Below is a small trained network, with its code and all its weights. Each question gives an input and a class and asks what happens when units are switched off, that is, made to give their printed mean instead of their output.

import numpy as np


def w(rows, s, z=0):
    codes = np.array(rows[::2]) - 128.0
    scale = np.full(codes.shape[1], s)
    scale[-1] = z or s
    return codes * scale


def norm(h):
    return h / np.sqrt((h * h).mean(-1, keepdims=True) + 1e-5)


def f(y):
    return y / 2 * (1 + np.tanh(0.7978845608 * (y + 0.044715 * y**3)))


def log_softmax(a):
    a = a - a.max(-1, keepdims=True)
    return a - np.log(np.exp(a).sum(-1, keepdims=True))


def net(x, mask):
    res = np.array(x, float).reshape(1, 5) / 4 @ E
    u = 0
    for l in range(2):
        y = f(norm(res) @ A[l][:, :-1].T + A[l][:, -1])
        res = res + np.where(mask[u : u + 6], y, B[l][:, -1]) @ B[l][:, :-1]
        u += 6
    return log_softmax(norm(res)[-1] @ U[:, :-1].T + U[:, -1])


A, B = {}, {}
E = w([
[132,243,110,11,166,28,83],'x0',
[251,106,85,150,109,186,137],'x1',
[117,175,10,94,15,163,126],'x2',
[129,125,133,132,127,132,123],'x3',
[129,124,125,128,127,117,124],'x4',
],0.0015)
A[0] = w([
[254,161,119,58,183,106,123,3],'L0N1',
[125,42,241,205,169,162,173,109],'L0N2',
[23,72,115,184,118,173,143,73],'L0N3',
[34,108,56,153,55,134,129,61],'L0N4',
[206,202,207,76,228,75,102,34],'L0N5',
[11,95,230,186,161,67,143,16],'L0N6',
],0.0041,0.0028)
B[0] = w([
[148,144,140,220,224,123,72,161],'L0N1',
[126,117,82,57,139,158,149,252],'L0N2',
[113,160,156,223,160,60,147,167],'L0N3',
[87,73,180,178,62,94,2,160],'L0N4',
[154,145,228,175,81,109,115,214],'L0N5',
[67,188,56,226,115,215,146,182],'L0N6',
],0.0043,0.0029)
A[1] = w([
[112,189,168,82,72,30,17,2],'L1N1',
[45,138,79,5,109,63,100,18],'L1N2',
[20,163,210,122,40,87,101,135],'L1N3',
[159,89,175,211,148,155,197,102],'L1N4',
[136,137,66,183,34,77,69,181],'L1N5',
[138,253,64,91,130,93,55,102],'L1N6',
],0.0051,0.0042)
B[1] = w([
[41,75,54,198,143,174,167,196],'L1N1',
[78,220,47,115,80,2,46,142],'L1N2',
[80,80,168,24,143,13,211,245],'L1N3',
[121,186,121,54,149,33,87,175],'L1N4',
[185,99,140,208,103,190,54,253],'L1N5',
[171,232,107,17,81,168,103,197],'L1N6',
],0.0046,0.0032)
U = w([
[1,161,43,229,250,229,241,228],'0',
[11,239,247,17,221,11,237,4],'1',
[236,17,51,24,245,239,231,150],'2',
[247,237,252,183,247,23,27,144],'3',
[9,8,184,235,5,30,33,138],'4',
[18,238,16,18,12,14,39,133],'5',
[243,11,68,239,13,248,5,70],'6',
[255,252,17,17,31,232,4,5],'7',
],0.0062,0.0017)

Each question gives the input, the list of numbers given to net, and the class t.
The units are the neurons (one row each of A and B). Each row of codes is followed by its name. A weight is (code - 128) times the scale printed after its matrix; where a second scale follows, it is the last column's (A, B and U).
mask holds one flag per neuron, layer by layer. A switched-off neuron (its flag False) gives its mean, the last column of its row in B, instead of its output. The means were averaged over made-up inputs and are rounded, as every weight is.
A unit's drop is (log p(t) with every unit on - log p(t) with that unit switched off) / (log p(t) with every unit on - log p(t) with every unit switched off).
The circuit of an input: a set's keep is (log p(t) with only the set's units on - log p(t) with every unit switched off) / (log p(t) with every unit on - log p(t) with every unit switched off). Starting from all 12 units, units are removed one at a time, each time the one whose removal leaves the highest keep (on an exact tie, the one counted first), for as long as the keep stays at least 0.8.
circuit, biggest first: the units of the circuit, biggest drop first
unit that matters most: the unit with the biggest drop
k most important neurons: the k neurons with the biggest drops, biggest first
k most important neurons of layer l: the k neurons of layer l with the biggest drops, biggest first
drop of u: that unit's drop, to one decimal
input [0,-6,0,-1,-4], class 0: circuit, biggest first -> L0N6
input [-2,-4,5,-6,-3], class 4: 2 most important neurons of layer 1 -> L1N3, L1N5
input [0,-8,2,6,-6], class 4: 3 most important neurons of layer 0 -> L0N4, L0N2, L0N6
input [-2,-8,4,-8,-7], class 4: 3 most important neurons -> L0N4, L1N5, L1N3
input [-5,0,-8,-2,-3], class 0: 3 most important neurons of layer 0 -> L0N6, L0N2, L0N3
input [2,4,0,-7,-4], class 3: 2 most important neurons of layer 0 -> L0N1, L0N2
input [-7,-8,-1,-5,-2], class 0: 2 most important neurons -> L0N6, L0N2
input [-2,0,-1,8,1], class 0: 2 most important neurons of layer 1 -> L1N3, L1N6
input [0,1,4,8,0], class 6: 2 most important neurons -> L1N5, L0N5
input [-8,-1,0,-1,0], class 0: 2 most important neurons -> L0N2, L0N5
input [-7,0,5,-3,-2], class 4: 2 most important neurons -> L0N4, L0N3
input [-6,8,0,5,5], class 2: 3 most important neurons of layer 0 -> L0N4, L0N5, L0N6
input [-1,-8,2,6,-6], class 4: 2 most important neurons of layer 1 -> L1N5, L1N3
input [0,-1,-4,8,0], class 0: unit that matters most -> L0N6
input [7,2,4,-8,6], class 7: 3 most important neurons -> L1N6, L0N1, L1N3
input [0,1,-6,1,-5], class 2: 2 most important neurons -> L0N2, L0N3
input [1,1,2,6,1], class 7: 3 most important neurons -> L0N5, L1N6, L0N3
input [3,-1,-1,-6,7], class 1: 2 most important neurons -> L0N5, L0N4
input [0,0,1,0,-1], class 4: 2 most important neurons -> L0N4, L1N3
input [-6,4,-7,-2,7], class 2: unit that matters most -> L0N2
input [0,-7,-5,-5,4], class 0: 2 most important neurons of layer 0 -> L0N6, L0N4
input [-7,-4,-8,5,6], class 0: 2 most important neurons -> L0N6, L1N3
input [-1,2,8,-3,8], class 6: 3 most important neurons -> L1N5, L0N4, L0N2
input [-3,0,8,-1,8], class 4: 2 most important neurons -> L0N4, L1N3
input [-1,-5,7,0,7], class 4: 2 most important neurons of layer 0 -> L0N4, L0N2
input [-1,-6,2,-4,0], class 4: 2 most important neurons of layer 0 -> L0N4, L0N6
input [-4,-3,-6,1,-2], class 0: most important neuron -> L0N6
input [-3,5,0,0,1], class 2: 2 most important neurons -> L1N5, L0N4
input [-6,-5,8,6,-6], class 4: drop of L1N3 -> 0.4
